In the rows, zero is written as 100.
Each row of numbers stands for one element and depends on some of the facts below. Use the named rows to name the rest.

Some rows with their names:
daflal: 104; 98; 88; 101; 98; 104; 104; 97; 102; 97; 103; 100; 92; 110; 101; 95; 93; 95; 100; 98; 93; 104; 95; 101; 99; 98; 102; 106; 101
vuvasa: 112; 100; 100; 55; 97; 103; 86; 102; 111; 84; 108; 100; 142; 85; 117; 99; 90; 105; 99; 91; 95; 65; 110; 101; 103; 88; 106; 105; 136
setegum: 99; 94; 94; 110; 96; 102; 118; 101; 103; 93; 94; 100; 92; 112; 92; 87; 102; 87; 106; 97; 86; 118; 110; 109; 103; 103; 82; 103; 95
dagragran: 104; 104; 93; 77; 101; 107; 91; 95; 96; 104; 107; 102; 123; 101; 117; 108; 92; 107; 97; 100; 104; 77; 88; 92; 100; 99; 104; 101; 114
zelon: 115; 107; 105; 92; 99; 106; 73; 104; 100; 105; 106; 104; 95; 98; 122; 68; 91; 110; 97; 103; 114; 78; 84; 94; 95; 93; 129; 98; 98
zepes: 108; 94; 115; 81; 90; 106; 70; 100; 118; 67; 124; 102; 135; 68; 92; 99; 84; 105; 103; 108; 102; 69; 108; 88; 98; 89; 103; 110; 121
dide: 101; 100; 106; 92; 105; 99; 97; 103; 100; 107; 101; 101; 104; 100; 105; 111; 99; 100; 103; 103; 106; 100; 101; 100; 100; 99; 105; 106; 100
vumel: 89; 97; 101; 107; 97; 104; 110; 105; 100; 95; 92; 96; 108; 100; 93; 101; 111; 99; 101; 99; 101; 115; 129; 106; 107; 108; 82; 95; 90
vugrudam: 90; 98; 101; 106; 97; 103; 109; 105; 103; 95; 92; 97; 106; 102; 93; 100; 111; 99; 102; 100; 99; 114; 126; 106; 106; 108; 84; 94; 92
foso: 90; 98; 88; 113; 105; 94; 115; 101; 102; 94; 92; 102; 83; 100; 93; 104; 115; 101; 109; 100; 92; 89; 122; 104; 100; 105; 79; 96; 105
kunol: 106; 96; 98; 114; 101; 91; 110; 117; 109; 102; 81; 97; 90; 91; 106; 57; 112; 97; 102; 96; 112; 107; 113; 106; 99; 99; 122; 97; 80
mostok: 110; 89; 88; 141; 116; 83; 107; 102; 91; 90; 101; 95; 98; 101; 92; 113; 121; 93; 102; 92; 84; 79; 134; 116; 112; 98; 152; 98; 114
laleva: 101; 95; 102; 114; 98; 100; 106; 103; 110; 95; 96; 100; 72; 100; 85; 89; 102; 95; 101; 100; 101; 123; 116; 108; 101; 98; 98; 102; 85
gupor: 91; 97; 104; 106; 100; 101; 109; 105; 102; 95; 92; 98; 106; 100; 94; 97; 110; 98; 103; 100; 96; 111; 122; 105; 105; 107; 83; 96; 91
brobrur: 107; 94; 104; 129; 103; 104; 105; 92; 90; 95; 108; 102; 64; 122; 81; 98; 100; 81; 102; 101; 77; 130; 111; 116; 108; 100; 100; 102; 91
pleflas: 112; 111; 97; 72; 114; 108; 98; 90; 92; 114; 104; 106; 103; 106; 124; 116; 97; 107; 90; 95; 99; 88; 77; 95; 100; 98; 104; 93; 103
lega: 82; 94; 113; 108; 106; 86; 93; 99; 115; 94; 94; 99; 96; 98; 73; 82; 97; 113; 103; 97; 103; 130; 113; 113; 94; 102; 87; 94; 96

There are 2 kinds of fact about the elements: φ, Δ.
φ: is directly part of; Δ: uses
[klepe,fazek,vedral] φ lemar
[flatren,zaklekes,bugom,grestesko] φ domas
[skufur,mostok,tesko,foso] φ trudar
[zonas,brira,pasin,skitran,gibril,skitrem,trufulum] φ gradaro
[kaplo,laleva,muzufla,somis] φ samur
[nale,draven,flirir,vofe,skibuplo] φ beviplos
[suzeka,pleflek,pleflas,truklenam,kipil,pleste,flekladis] φ griklun
[zepes] φ nuplobu
[fafunek,plupi,linok,neto] φ gibril
[miskar,stuton,broklon,vistim,dagragran,bamo,nuplobu,miko] φ flufu
[vuske,droflon,skifel,lega,flebradru,drebru,botu] φ druklom
[gromes,daflal,skiplam] φ kaplo
[senir,plipu,milim,zelon,ziplar,gabar,deno] φ neflur
[stuflon,zagrem] φ laleva
[gupor,trufun,tremar,skufes] φ grestesko
[nogrimum,kluple,fletim,turu,plegabra,gruste,skifen,totrin] φ godru
[klogil,lesta,stusta,botata,stemek,nibem] φ gofus
[robrem,momem,keplu] φ gufa
[stede,klalon,trabris,flutol,sulan,vonibrin] φ pleflek
[zaflir,sobo,grepla,bruskul,bodar] φ potiklo
[tugror,fibrum,fenes] φ dralas
[plizor,brobrur] φ vedra
[gumam] φ keplu
[trudar,flobe,potiklo,zosir] φ platro
[kunol] φ bafes
[pebes,plagrar,gribror,fletum] φ neto
[fogavi,vuvasa,lofem,drovin] φ soflal
[vedi,kevabos] φ linok
[funo] φ flatren
[vumel,mabrur,pobanuk,gosken,zumo] φ vugrudam
[febram,vedra,setegum,nabis,drigin,stugruk,drutro] φ muzufla
[dide,zubrusan,godru] φ rupel
[neflur,bafes,dugrak] φ drelok
[morelam,kada,lemar,kobonok,klozen,druklom] φ figrin
[klebrum,grulun,fusemel,vugrudam,lizar] φ vestil
[dralas,gofus,klogro] φ somis
[ploston,fleskor,sobor,skasuk,mino] φ trufulum
[kemom] φ kada
[noplovum] φ lofem
[nupler,saflaval] φ flobe
[kaskugis] φ momem
[nemek] φ zubrusan
[pagol] φ robrem
[fovom] φ skitrem
zonas Δ kipil,gofus,rupel,lofem
kaplo Δ miko,trudar,drovin
flufu Δ saflaval,gumam,gradaro
nale Δ zubrusan,skasuk,rupel
suzeka Δ vugrudam,foso,mabrur
zepes Δ fovom
miskar Δ pebes
vuske Δ pasin
gromes Δ foso,drebru
nogrimum Δ zaflir
klalon Δ plupi
momem Δ trabris,botu,skifel
tugror Δ brira,lega,gabar
muzufla Δ vedi
lesta Δ tesko,lofem
stusta Δ mabrur
kluple Δ noplovum,droflon,pagol
plagrar Δ ploston,stuton
fletim Δ zaklekes
sobo Δ stede,flekladis
febram Δ droflon,plegabra,klogil
potiklo Δ turu
morelam Δ draven
klebrum Δ drovin,laleva,gosken
plipu Δ tremar
fibrum Δ kunol,skufur
fenes Δ fleskor
pleflas Δ plegabra,klogil
fusemel Δ neflur,vedi,vistim
botata Δ vedra,vedral,ziplar
milim Δ grepla,brobrur,totrin
sulan Δ bafes,trudar,skibuplo
dagragran Δ setegum,zubrusan
pobanuk Δ vumel,nibem,lofem
skiplam Δ senir,deno,bamo
bugom Δ foso,gupor,gofus
zosir Δ mino
vuvasa Δ klepe
kemom Δ flatren
gruste Δ mostok
zelon Δ pleflek,skibuplo
klozen Δ drutro
fazek Δ vistim
truklenam Δ robrem,drelok
nuplobu Δ senir
gibril Δ nabis
skitrem Δ plizor,tesko
bodar Δ flutol
lizar Δ kunol
kaskugis Δ turu
samur Δ deno
somis Δ bruskul,skifel
fletum Δ senir,drovin
nemek Δ gofus
stugruk Δ neto,zagrem,skufes,dralas
zumo Δ flirir
vonibrin Δ miko

Rows to name:
No name comes twice in this set of rows, the named rows included.
95; 92; 140; 113; 80; 94; 89; 111; 111; 63; 106; 98; 109; 59; 62; 94; 102; 91; 110; 106; 88; 98; 125; 98; 102; 92; 81; 102; 110 : fovom
81; 103; 119; 126; 103; 107; 108; 86; 76; 100; 106; 107; 105; 114; 88; 107; 108; 89; 114; 117; 81; 108; 100; 91; 105; 121; 56; 86; 89 : flirir
126; 95; 88; 85; 98; 111; 90; 86; 97; 92; 122; 103; 97; 118; 107; 97; 82; 85; 96; 94; 77; 89; 90; 110; 106; 86; 127; 114; 125 : botata
111; 106; 77; 76; 101; 113; 99; 87; 92; 115; 109; 103; 93; 125; 123; 103; 88; 97; 92; 94; 93; 93; 77; 102; 101; 96; 106; 104; 112 : febram
94; 95; 68; 90; 91; 105; 106; 93; 104; 89; 111; 103; 142; 86; 109; 101; 93; 105; 107; 111; 106; 49; 81; 68; 92; 104; 90; 110; 119 : potiklo
89; 107; 98; 97; 97; 122; 88; 78; 70; 104; 125; 104; 131; 118; 109; 124; 93; 101; 100; 118; 96; 79; 78; 77; 105; 117; 76; 94; 103 : zumo
98; 100; 105; 131; 115; 93; 100; 91; 89; 98; 106; 101; 58; 106; 84; 114; 117; 100; 106; 104; 88; 97; 126; 111; 106; 103; 99; 91; 101 : grepla
95; 104; 119; 89; 111; 93; 114; 107; 93; 125; 89; 101; 84; 112; 110; 120; 109; 90; 108; 102; 101; 123; 114; 116; 105; 103; 91; 103; 90 : plegabra
121; 94; 105; 93; 116; 90; 87; 103; 83; 114; 118; 95; 141; 103; 127; 134; 97; 89; 97; 98; 99; 71; 97; 106; 111; 90; 183; 119; 121 : gruste
82; 125; 95; 68; 89; 114; 87; 99; 90; 129; 95; 100; 85; 120; 124; 129; 86; 120; 94; 97; 109; 97; 56; 95; 88; 105; 56; 90; 113 : gibril
94; 109; 101; 79; 108; 102; 80; 108; 104; 127; 104; 99; 103; 116; 129; 146; 81; 114; 101; 103; 118; 96; 75; 105; 92; 98; 113; 114; 105 : fletim

The same elements again, as new rows of numbers:
Some elements and their rows:
tesko: 85; 98; 84; 81; 93; 125; 118; 105; 117; 124; 111; 94; 117; 113; 123; 77; 112; 79; 78; 87; 132; 93; 98; 129; 98; 106; 77
mostok: 69; 93; 79; 85; 71; 131; 124; 115; 87; 103; 100; 69; 118; 110; 110; 65; 105; 77; 84; 103; 139; 95; 91; 142; 83; 105; 85
flatren: 98; 89; 90; 94; 96; 119; 115; 119; 103; 125; 115; 91; 124; 109; 125; 80; 125; 95; 98; 81; 115; 97; 82; 112; 93; 118; 85
kipil: 96; 107; 91; 85; 95; 125; 119; 100; 103; 118; 116; 99; 118; 104; 129; 67; 108; 86; 83; 75; 124; 94; 87; 131; 99; 107; 74
klozen: 89; 116; 73; 93; 75; 125; 125; 101; 106; 97; 143; 119; 99; 108; 100; 82; 117; 103; 94; 90; 122; 95; 106; 113; 103; 111; 92
daflal: 96; 112; 67; 95; 89; 117; 117; 99; 102; 107; 125; 103; 103; 110; 116; 85; 111; 90; 79; 84; 113; 91; 93; 119; 100; 114; 77
lofem: 90; 102; 83; 80; 95; 126; 115; 103; 108; 121; 119; 96; 119; 107; 122; 72; 108; 90; 82; 79; 120; 95; 85; 124; 96; 106; 73
stusta: 102; 115; 46; 95; 80; 106; 112; 93; 95; 99; 128; 115; 92; 118; 109; 80; 113; 91; 80; 88; 108; 91; 109; 118; 106; 120; 81
turu: 80; 113; 97; 97; 108; 123; 106; 114; 113; 112; 125; 109; 122; 95; 126; 87; 123; 108; 67; 82; 113; 90; 93; 118; 94; 93; 81
senir: 85; 105; 90; 94; 97; 124; 117; 88; 115; 115; 125; 81; 112; 108; 119; 87; 102; 97; 91; 78; 117; 73; 83; 131; 86; 102; 71
fafunek: 80; 106; 78; 100; 85; 105; 123; 94; 111; 118; 131; 103; 108; 97; 106; 78; 117; 92; 88; 82; 122; 102; 85; 122; 106; 107; 74
bodar: 59; 141; 68; 116; 72; 150; 137; 108; 123; 96; 116; 103; 97; 115; 97; 85; 130; 106; 89; 97; 144; 71; 105; 98; 139; 129; 82
kevabos: 76; 105; 77; 103; 83; 100; 123; 92; 113; 119; 133; 105; 107; 94; 104; 76; 117; 91; 89; 82; 123; 105; 83; 123; 107; 106; 72
dide: 83; 116; 83; 87; 92; 119; 112; 99; 103; 108; 131; 100; 111; 102; 113; 84; 120; 94; 84; 83; 116; 93; 99; 120; 101; 107; 81
trufulum: 83; 107; 78; 95; 85; 111; 122; 94; 109; 115; 132; 103; 108; 100; 108; 82; 116; 92; 86; 82; 123; 98; 88; 120; 104; 108; 77
zaklekes: 88; 111; 84; 78; 95; 132; 108; 88; 118; 129; 130; 94; 116; 105; 129; 76; 101; 81; 74; 75; 119; 85; 84; 115; 117; 108; 65
gruste: 65; 116; 68; 82; 62; 117; 107; 103; 64; 79; 128; 86; 109; 101; 89; 66; 122; 98; 94; 101; 121; 98; 111; 130; 94; 107; 98

Rows to name:
No name comes twice in this set of rows, the named rows included.
89; 109; 80; 90; 88; 119; 118; 90; 108; 110; 130; 99; 108; 109; 111; 84; 113; 99; 92; 80; 120; 81; 95; 121; 97; 110; 80 : dugrak
83; 91; 90; 98; 82; 125; 107; 95; 98; 117; 124; 76; 119; 107; 123; 71; 100; 91; 91; 90; 119; 71; 83; 122; 95; 106; 79 : kunol
98; 119; 63; 101; 85; 111; 119; 91; 106; 100; 137; 123; 95; 109; 111; 98; 115; 97; 70; 87; 115; 86; 100; 110; 102; 111; 85 : stugruk
73; 142; 95; 123; 90; 163; 138; 115; 111; 104; 102; 93; 111; 98; 128; 62; 116; 107; 86; 79; 135; 75; 75; 113; 132; 123; 64 : flutol
79; 101; 90; 106; 97; 110; 124; 99; 125; 126; 127; 106; 115; 91; 119; 82; 108; 93; 70; 79; 123; 100; 71; 123; 99; 95; 68 : neto
94; 110; 89; 90; 107; 124; 128; 110; 115; 117; 118; 95; 112; 105; 120; 94; 120; 95; 87; 73; 117; 101; 82; 127; 86; 108; 74 : vistim
92; 106; 91; 89; 101; 131; 121; 101; 117; 119; 124; 103; 117; 100; 125; 90; 108; 96; 68; 78; 122; 89; 75; 117; 92; 100; 75 : skufes
74; 114; 71; 104; 74; 93; 127; 80; 107; 110; 147; 108; 96; 93; 92; 88; 121; 88; 91; 85; 124; 103; 90; 119; 111; 109; 79 : fletum
88; 115; 75; 93; 81; 111; 120; 73; 105; 100; 144; 100; 99; 112; 99; 95; 113; 102; 101; 82; 120; 71; 103; 120; 97; 112; 86 : zelon
82; 98; 83; 91; 93; 113; 118; 101; 113; 126; 120; 98; 117; 100; 118; 67; 109; 90; 83; 79; 121; 103; 80; 128; 100; 103; 67 : skasuk
88; 101; 94; 100; 94; 131; 121; 109; 111; 115; 121; 101; 119; 100; 125; 84; 109; 98; 72; 86; 122; 85; 77; 117; 91; 101; 80 : gumam

Now the same elements, written a new way:
Known rows:
nibem: 121; 89; 132; 89; 69; 116; 99; 110; 110; 68; 101; 91; 87; 134; 86; 93; 100; 92; 96; 101; 74; 113; 149; 98; 103; 125
kipil: 121; 84; 118; 85; 58; 129; 112; 102; 108; 86; 103; 98; 94; 135; 74; 81; 114; 70; 104; 106; 87; 131; 134; 86; 102; 144
zonas: 104; 59; 103; 75; 83; 122; 99; 135; 102; 96; 77; 139; 117; 173; 74; 77; 108; 39; 105; 95; 80; 125; 110; 123; 50; 103
rupel: 125; 104; 147; 78; 76; 86; 122; 99; 101; 62; 104; 55; 109; 132; 40; 101; 134; 59; 109; 103; 87; 103; 117; 93; 100; 155
gufa: 108; 106; 100; 95; 105; 79; 116; 86; 95; 101; 98; 86; 100; 90; 88; 101; 120; 97; 95; 86; 99; 77; 82; 102; 85; 98
botu: 108; 90; 97; 110; 94; 127; 99; 107; 94; 98; 105; 87; 94; 91; 103; 114; 88; 125; 81; 112; 112; 77; 89; 104; 133; 116
dugrak: 99; 97; 98; 102; 99; 106; 94; 98; 94; 106; 104; 106; 101; 98; 103; 97; 95; 106; 98; 109; 105; 105; 102; 98; 101; 96
bugom: 77; 58; 91; 60; 92; 133; 79; 123; 117; 134; 81; 122; 113; 110; 82; 79; 116; 25; 114; 79; 91; 135; 84; 101; 81; 98
fleskor: 93; 110; 96; 112; 85; 100; 101; 108; 109; 87; 109; 100; 106; 99; 104; 105; 90; 124; 89; 102; 114; 113; 99; 105; 108; 119
sobo: 99; 83; 91; 97; 110; 106; 88; 96; 83; 125; 97; 127; 103; 105; 107; 87; 97; 96; 98; 111; 106; 101; 94; 106; 76; 69
potiklo: 112; 96; 91; 93; 107; 81; 115; 72; 84; 123; 96; 107; 95; 91; 93; 85; 125; 93; 96; 92; 102; 80; 82; 101; 63; 79
nupler: 102; 97; 97; 103; 97; 106; 96; 94; 94; 109; 105; 107; 98; 97; 104; 94; 97; 107; 98; 110; 106; 107; 103; 96; 99; 95
vedi: 96; 110; 102; 110; 79; 99; 99; 106; 112; 89; 115; 95; 97; 90; 101; 107; 91; 140; 76; 111; 125; 103; 97; 112; 113; 128
kaplo: 86; 122; 87; 88; 159; 52; 122; 106; 128; 105; 72; 126; 71; 109; 123; 101; 109; 63; 151; 90; 59; 57; 106; 112; 81; 58
beviplos: 108; 105; 100; 96; 105; 82; 114; 87; 96; 101; 97; 88; 100; 91; 90; 101; 117; 98; 95; 88; 99; 80; 85; 103; 86; 98
ziplar: 103; 103; 103; 106; 88; 106; 96; 90; 98; 101; 114; 95; 95; 87; 102; 100; 95; 121; 91; 112; 114; 107; 106; 93; 114; 112
stusta: 65; 73; 94; 67; 97; 122; 64; 120; 132; 129; 88; 106; 101; 72; 102; 93; 104; 59; 105; 65; 90; 127; 88; 101; 101; 88

Name these rows:
No name comes twice in this set of rows, the named rows included.
118; 64; 126; 78; 88; 118; 88; 122; 95; 85; 85; 121; 95; 159; 84; 82; 101; 64; 102; 101; 65; 105; 139; 115; 65; 87 : lesta
113; 96; 114; 99; 64; 113; 113; 116; 110; 69; 103; 102; 104; 143; 81; 93; 102; 94; 94; 105; 94; 123; 125; 104; 97; 142 : skasuk
107; 94; 133; 61; 58; 102; 107; 105; 148; 72; 95; 55; 80; 90; 68; 96; 134; 64; 97; 46; 62; 109; 130; 90; 111; 148 : gofus
130; 97; 121; 99; 61; 118; 119; 93; 98; 76; 111; 93; 90; 133; 80; 86; 108; 97; 98; 118; 91; 119; 140; 86; 105; 142 : tesko
93; 144; 90; 115; 111; 85; 131; 92; 131; 92; 109; 104; 72; 93; 123; 106; 93; 105; 143; 129; 96; 105; 127; 76; 147; 131 : senir
94; 131; 93; 112; 106; 91; 120; 92; 121; 96; 109; 103; 80; 93; 118; 103; 95; 108; 129; 124; 101; 106; 120; 81; 135; 122 : deno
120; 86; 83; 105; 113; 118; 128; 106; 86; 98; 81; 77; 100; 99; 92; 121; 108; 94; 90; 81; 88; 45; 62; 104; 119; 104 : druklom
66; 65; 91; 61; 98; 126; 66; 124; 129; 136; 83; 113; 106; 82; 96; 87; 109; 41; 109; 65; 91; 130; 84; 102; 93; 89 : gromes
115; 108; 105; 96; 91; 80; 117; 73; 96; 106; 111; 81; 88; 74; 86; 97; 122; 121; 83; 100; 115; 76; 85; 101; 94; 113 : neflur
90; 114; 78; 104; 131; 89; 113; 100; 111; 118; 93; 137; 82; 112; 126; 91; 94; 82; 141; 125; 91; 98; 111; 94; 102; 82 : vonibrin
104; 151; 84; 106; 118; 59; 157; 69; 129; 97; 103; 96; 65; 84; 111; 99; 122; 95; 144; 110; 89; 81; 111; 76; 122; 126 : trudar

